Here is a tiny trained network, its code and every weight. The questions are about switching its units off for an input and a class, where a switched-off unit gives its printed mean instead of its output.

import numpy as np


def w(rows, s, z=0):
    codes = np.array(rows[::2]) - 128.0
    scale = np.full(codes.shape[1], s)
    scale[-1] = z or s
    return codes * scale


def f(y):
    return np.maximum(y, 0)


def log_softmax(a):
    a = a - a.max(-1, keepdims=True)
    return a - np.log(np.exp(a).sum(-1, keepdims=True))


def net(x, mask):
    res = np.array(x, float).reshape(1, 6) / 4 @ E
    y = f(res @ A[0][:, :-1].T + A[0][:, -1])
    res = res + np.where(mask, y, B[0][:, -1]) @ B[0][:, :-1]
    return log_softmax(res[-1] @ U[:, :-1].T + U[:, -1])


A, B = {}, {}
E = w([
[99,197,190,138,56,229,210,165],'x0',
[160,249,143,218,76,136,79,111],'x1',
[135,114,119,148,130,138,137,149],'x2',
[159,138,135,109,159,120,134,153],'x3',
[126,159,25,82,54,96,148,202],'x4',
[87,144,91,143,144,159,150,119],'x5',
],0.012)
A[0] = w([
[158,96,109,79,94,137,145,119,202],'n0',
[109,101,84,77,95,94,154,163,173],'n1',
[125,159,115,154,158,163,111,134,96],'n2',
[130,102,137,175,197,105,91,91,211],'n3',
[109,113,137,119,147,143,159,103,108],'n4',
[141,89,119,100,129,144,161,113,221],'n5',
[145,126,165,170,156,154,103,110,141],'n6',
[124,70,130,92,118,134,156,119,203],'n7',
[147,157,133,146,135,140,124,116,130],'n8',
[125,129,69,116,120,93,88,144,141],'n9',
[95,122,123,153,88,122,173,138,136],'n10',
[96,85,182,90,124,169,162,122,150],'n11',
[132,135,101,90,153,165,161,150,180],'n12',
[116,139,102,108,149,108,113,148,131],'n13',
[116,77,132,88,129,143,150,130,225],'n14',
[81,97,146,95,145,119,134,158,254],'n15',
[120,110,106,129,153,149,154,115,110],'n16',
[138,148,114,85,57,153,166,159,54],'n17',
[117,160,125,78,50,145,170,185,27],'n18',
[118,87,179,137,174,167,127,104,170],'n19',
[108,112,216,148,127,165,126,140,140],'n20',
[118,111,133,179,191,128,89,103,158],'n21',
[152,109,120,159,144,136,125,122,129],'n22',
[118,92,138,194,216,91,83,86,220],'n23',
[113,136,99,132,123,114,113,129,142],'n24',
[139,141,195,155,136,170,143,111,136],'n25',
[113,126,103,112,102,93,95,139,120],'n26',
[157,219,122,218,122,104,80,133,176],'n27',
[167,181,90,166,142,154,126,145,162],'n28',
[137,119,171,141,136,157,168,122,160],'n29',
[135,101,143,154,87,137,142,113,127],'n30',
[141,125,125,138,132,166,105,94,118],'n31',
[115,145,173,105,108,164,156,154,157],'n32',
[129,121,125,156,124,113,110,125,140],'n33',
[133,80,78,108,101,118,159,102,132],'n34',
[132,120,182,121,128,175,159,113,156],'n35',
[139,139,107,95,131,116,100,135,115],'n36',
[116,173,198,186,157,158,146,104,117],'n37',
[136,81,74,125,171,112,102,111,145],'n38',
[145,127,148,131,125,111,132,114,99],'n39',
[133,88,131,147,136,160,96,170,133],'n40',
[148,126,8,140,122,49,89,134,108],'n41',
[102,139,142,122,113,115,129,173,97],'n42',
[131,155,103,120,111,100,115,130,133],'n43',
],0.015,0.0057)
B[0] = w([
[90,88,147,119,124,105,121,110,178],'n0',
[79,62,150,103,99,74,127,128,209],'n1',
[145,135,134,115,124,123,136,151,152],'n2',
[143,155,102,97,103,91,77,39,207],'n3',
[126,100,144,145,140,149,127,121,156],'n4',
[104,86,181,117,143,140,125,82,182],'n5',
[95,168,144,96,99,154,102,154,177],'n6',
[86,100,168,108,112,153,117,97,194],'n7',
[129,153,150,109,104,122,126,158,157],'n8',
[116,79,142,150,149,88,179,167,197],'n9',
[141,140,136,109,132,120,112,108,161],'n10',
[151,94,143,172,172,194,146,100,189],'n11',
[113,88,159,130,122,121,120,93,167],'n12',
[103,87,136,126,122,109,138,133,164],'n13',
[97,92,172,149,135,179,130,57,196],'n14',
[76,67,171,104,126,135,128,91,194],'n15',
[119,109,160,128,137,136,130,122,152],'n16',
[171,176,115,112,114,97,72,30,176],'n17',
[184,192,94,89,97,87,62,3,186],'n18',
[169,119,122,168,166,202,148,70,197],'n19',
[110,145,118,112,137,194,137,179,193],'n20',
[165,166,124,107,103,96,92,81,185],'n21',
[127,144,128,130,119,124,119,109,146],'n22',
[182,188,99,92,97,77,87,4,228],'n23',
[135,102,122,150,135,98,134,143,155],'n24',
[104,146,131,100,129,175,126,205,194],'n25',
[122,96,124,150,151,111,153,159,172],'n26',
[208,247,47,195,134,53,152,203,234],'n27',
[143,173,110,121,126,93,133,149,182],'n28',
[110,127,121,138,145,198,129,139,176],'n29',
[129,143,118,110,136,142,133,129,149],'n30',
[137,134,133,105,123,124,119,143,150],'n31',
[147,153,123,99,137,236,100,120,181],'n32',
[143,135,115,125,146,105,136,131,147],'n33',
[100,89,148,101,119,95,125,135,182],'n34',
[133,105,133,152,142,214,155,138,185],'n35',
[100,95,121,147,115,118,141,130,160],'n36',
[100,154,123,83,105,169,124,230,208],'n37',
[89,90,145,85,73,74,121,132,212],'n38',
[108,145,132,121,122,134,133,121,137],'n39',
[113,129,143,129,130,139,131,114,146],'n40',
[118,56,116,229,171,81,209,196,249],'n41',
[142,152,116,126,114,116,123,96,144],'n42',
[137,123,125,160,153,94,147,131,164],'n43',
],0.021)
U = w([
[138,107,129,84,99,131,118,28,236],'0',
[193,215,89,153,78,76,85,115,188],'1',
[119,103,156,160,205,234,195,119,79],'2',
[125,177,108,99,95,175,165,247,3],'3',
[42,93,200,158,100,79,171,186,57],'4',
[161,126,74,226,171,94,254,199,155],'5',
],0.0084,0.0015)

Each question gives the input, the list of numbers given to net, and the class t.
The units are the neurons (one row each of A and B). Each row of codes is followed by its name. A weight is (code - 128) times the scale printed after its matrix; where a second scale follows, it is the last column's (A, B and U).
mask holds one flag per neuron, in row order. A switched-off neuron (its flag False) gives its mean, the last column of its row in B, instead of its output. The means were averaged over made-up inputs and are rounded, as every weight is.
A unit's drop is (log p(t) with every unit on - log p(t) with that unit switched off) / (log p(t) with every unit on - log p(t) with every unit switched off).
The circuit of an input: a set's keep is (log p(t) with only the set's units on - log p(t) with every unit switched off) / (log p(t) with every unit on - log p(t) with every unit switched off). Starting from the 12 units with the biggest drops (on a tie, the unit counted first), units are removed one at a time, each time the one whose removal leaves the highest keep (on an exact tie, the one counted first), for as long as the keep stays at least 0.8.
units of the circuit, in order: the units of the circuit, biggest drop first
most important unit: the unit with the biggest drop
k most important neurons: the k neurons with the biggest drops, biggest first
drop when u is switched off: that unit's drop, to one decimal
input [8,8,7,-7,0,7], class 3: units of the circuit, in order	(n37)
input [0,7,1,3,-6,-2], class 1: 2 most important neurons	(n23; n27)
input [0,6,3,-5,7,6], class 5: 3 most important neurons	(n41; n23; n3)
input [-5,8,3,7,0,5], class 1: 2 most important neurons	(n23; n3)
input [1,2,-2,-5,0,7], class 3: 2 most important neurons	(n23; n41)
input [6,0,-5,1,-8,6], class 2: 2 most important neurons	(n19; n11)
input [-7,0,6,3,5,8], class 4: 2 most important neurons	(n27; n38)
input [7,8,4,8,0,2], class 3: 3 most important neurons	(n37; n23; n25)
input [0,7,5,4,-5,-4], class 1: 2 most important neurons	(n27; n23)
input [7,0,-5,-8,-7,1], class 2: 2 most important neurons	(n11; n19)
input [4,4,0,-6,0,3], class 3: 2 most important neurons	(n23; n37)
input [0,-3,2,2,4,5], class 4: 2 most important neurons	(n23; n3)
input [-6,0,6,-5,1,4], class 4: 3 most important neurons	(n41; n27; n18)
input [-6,1,-8,-5,7,-4], class 5: most important unit	n41
input [0,2,5,-2,3,4], class 5: 2 most important neurons	(n23; n3)
input [6,-4,-8,1,0,8], class 2: 3 most important neurons	(n23; n11; n3)
input [6,2,1,-6,-8,-3], class 3: drop when n37 is switched off	0.2
input [-7,1,-1,7,6,0], class 5: drop when n41 is switched off	1.5
input [1,6,1,6,2,8], class 1: drop when n41 is switched off	1.7
input [-2,2,-1,1,8,4], class 5: drop when n8 is switched off	0.0
input [-4,-5,-1,-7,1,-3], class 4: most important unit	n18
